Here is a tiny trained network, its code and every weight. The questions are about switching its units off for an input and a class, where a switched-off unit gives its printed mean instead of its output.

import numpy as np


def w(rows, s, z=0):
    codes = np.array(rows[::2]) - 128.0
    scale = np.full(codes.shape[1], s)
    scale[-1] = z or s
    return codes * scale


def f(y):
    return np.maximum(y, 0)


def log_softmax(a):
    a = a - a.max(-1, keepdims=True)
    return a - np.log(np.exp(a).sum(-1, keepdims=True))


def net(x, mask):
    res = np.array(x, float).reshape(1, 5) / 4 @ E
    y = f(res @ A[0][:, :-1].T + A[0][:, -1])
    res = res + np.where(mask, y, B[0][:, -1]) @ B[0][:, :-1]
    return log_softmax(res[-1] @ U[:, :-1].T + U[:, -1])


A, B = {}, {}
E = w([
[94,101,10],'x0',
[127,128,125],'x1',
[105,35,189],'x2',
[248,94,94],'x3',
[126,128,125],'x4',
],0.011)
A[0] = w([
[164,206,107,214],'N1',
[102,176,90,30],'N2',
[149,146,173,60],'N3',
[140,190,114,212],'N4',
[149,132,162,175],'N5',
[102,168,139,98],'N6',
[149,187,137,127],'N7',
[139,216,215,84],'N8',
[129,96,162,177],'N9',
[94,123,110,64],'N10',
[78,136,138,112],'N11',
[134,139,152,117],'N12',
[127,158,107,175],'N13',
[150,104,133,92],'N14',
[100,72,87,156],'N15',
[106,76,143,93],'N16',
[109,66,126,2],'N17',
[176,125,118,91],'N18',
[120,98,107,240],'N19',
[91,109,92,109],'N20',
[121,88,126,205],'N21',
[197,88,133,229],'N22',
[128,69,162,82],'N23',
[160,140,178,157],'N24',
[114,150,83,147],'N25',
[105,122,85,141],'N26',
[124,100,191,88],'N27',
[118,115,116,157],'N28',
[198,99,122,44],'N29',
[7,140,163,70],'N30',
[141,162,107,21],'N31',
],0.02,0.0039)
B[0] = w([
[42,29,183,216],'N1',
[160,40,95,184],'N2',
[195,137,119,175],'N3',
[17,3,226,196],'N4',
[141,198,185,177],'N5',
[119,69,70,170],'N6',
[101,70,158,174],'N7',
[193,107,97,235],'N8',
[35,151,104,181],'N9',
[212,46,111,157],'N10',
[140,129,124,179],'N11',
[118,104,90,155],'N12',
[80,50,194,172],'N13',
[103,45,58,151],'N14',
[172,145,191,184],'N15',
[54,13,117,168],'N16',
[118,10,149,155],'N17',
[100,97,44,171],'N18',
[118,238,251,169],'N19',
[175,170,129,176],'N20',
[85,125,233,163],'N21',
[82,176,89,215],'N22',
[77,46,133,182],'N23',
[125,202,114,195],'N24',
[169,149,220,189],'N25',
[182,155,187,181],'N26',
[145,91,189,199],'N27',
[112,153,119,147],'N28',
[124,32,50,190],'N29',
[169,96,12,251],'N30',
[125,45,132,155],'N31',
],0.005,0.015)
U = w([
[84,103,195,49],'0',
[137,108,7,65],'1',
[107,136,163,254],'2',
[154,124,177,208],'3',
[243,118,218,121],'4',
[130,194,174,101],'5',
[140,227,109,22],'6',
],0.012,0.0077)

Each question gives the input, the list of numbers given to net, and the class t.
The units are the neurons (one row each of A and B). Each row of codes is followed by its name. A weight is (code - 128) times the scale printed after its matrix; where a second scale follows, it is the last column's (A, B and U).
mask holds one flag per neuron, in row order. A switched-off neuron (its flag False) gives its mean, the last column of its row in B, instead of its output. The means were averaged over made-up inputs and are rounded, as every weight is.
A unit's drop is (log p(t) with every unit on - log p(t) with that unit switched off) / (log p(t) with every unit on - log p(t) with every unit switched off).
The circuit of an input: a set's keep is (log p(t) with only the set's units on - log p(t) with every unit switched off) / (log p(t) with every unit on - log p(t) with every unit switched off). Starting from the 12 units with the biggest drops (on a tie, the unit counted first), units are removed one at a time, each time the one whose removal leaves the highest keep (on an exact tie, the one counted first), for as long as the keep stays at least 0.8.
units of the circuit, in order: the units of the circuit, biggest drop first
unit that matters most: the unit with the biggest drop
top k neurons: the k neurons with the biggest drops, biggest first
drop of u: that unit's drop, to one decimal
input [0,4,2,-4,-4], class 1: units of the circuit, in order => [N30; N4]
input [-3,0,-4,4,-1], class 0: top 3 neurons => [N30; N1; N4]
input [7,4,6,2,0], class 4: unit that matters most => N15
input [-2,-1,-7,-5,-1], class 0: units of the circuit, in order => [N4; N1]
input [-5,6,-8,-6,2], class 0: top 3 neurons => [N4; N1; N7]
input [-7,1,-4,-7,-7], class 1: units of the circuit, in order => [N30; N8]
input [-7,-3,2,5,7], class 2: units of the circuit, in order => [N22; N9]
input [-7,-2,-3,-7,5], class 1: units of the circuit, in order => [N30; N8]
input [8,-5,1,7,7], class 4: top 4 neurons => [N15; N19; N30; N26]
input [-8,5,5,8,6], class 1: top 2 neurons => [N29; N22]
input [-6,-4,3,3,8], class 2: top 2 neurons => [N9; N22]
input [-5,-2,-1,-3,0], class 4: top 2 neurons => [N8; N22]
input [3,5,6,5,5], class 0: top 3 neurons => [N30; N21; N19]
input [-5,3,3,2,-7], class 2: unit that matters most => N9
input [-4,5,-6,-3,-1], class 0: top 3 neurons => [N4; N1; N7]
input [-3,3,8,7,-6], class 0: drop of N30 => 0.2
input [6,-5,3,-7,-7], class 1: drop of N7 => 0.0
input [0,-5,-2,-8,-4], class 1: drop of N30 => 0.3
input [8,0,-8,5,4], class 0: top 2 neurons => [N1; N4]
input [-3,0,-2,5,6], class 2: unit that matters most => N30
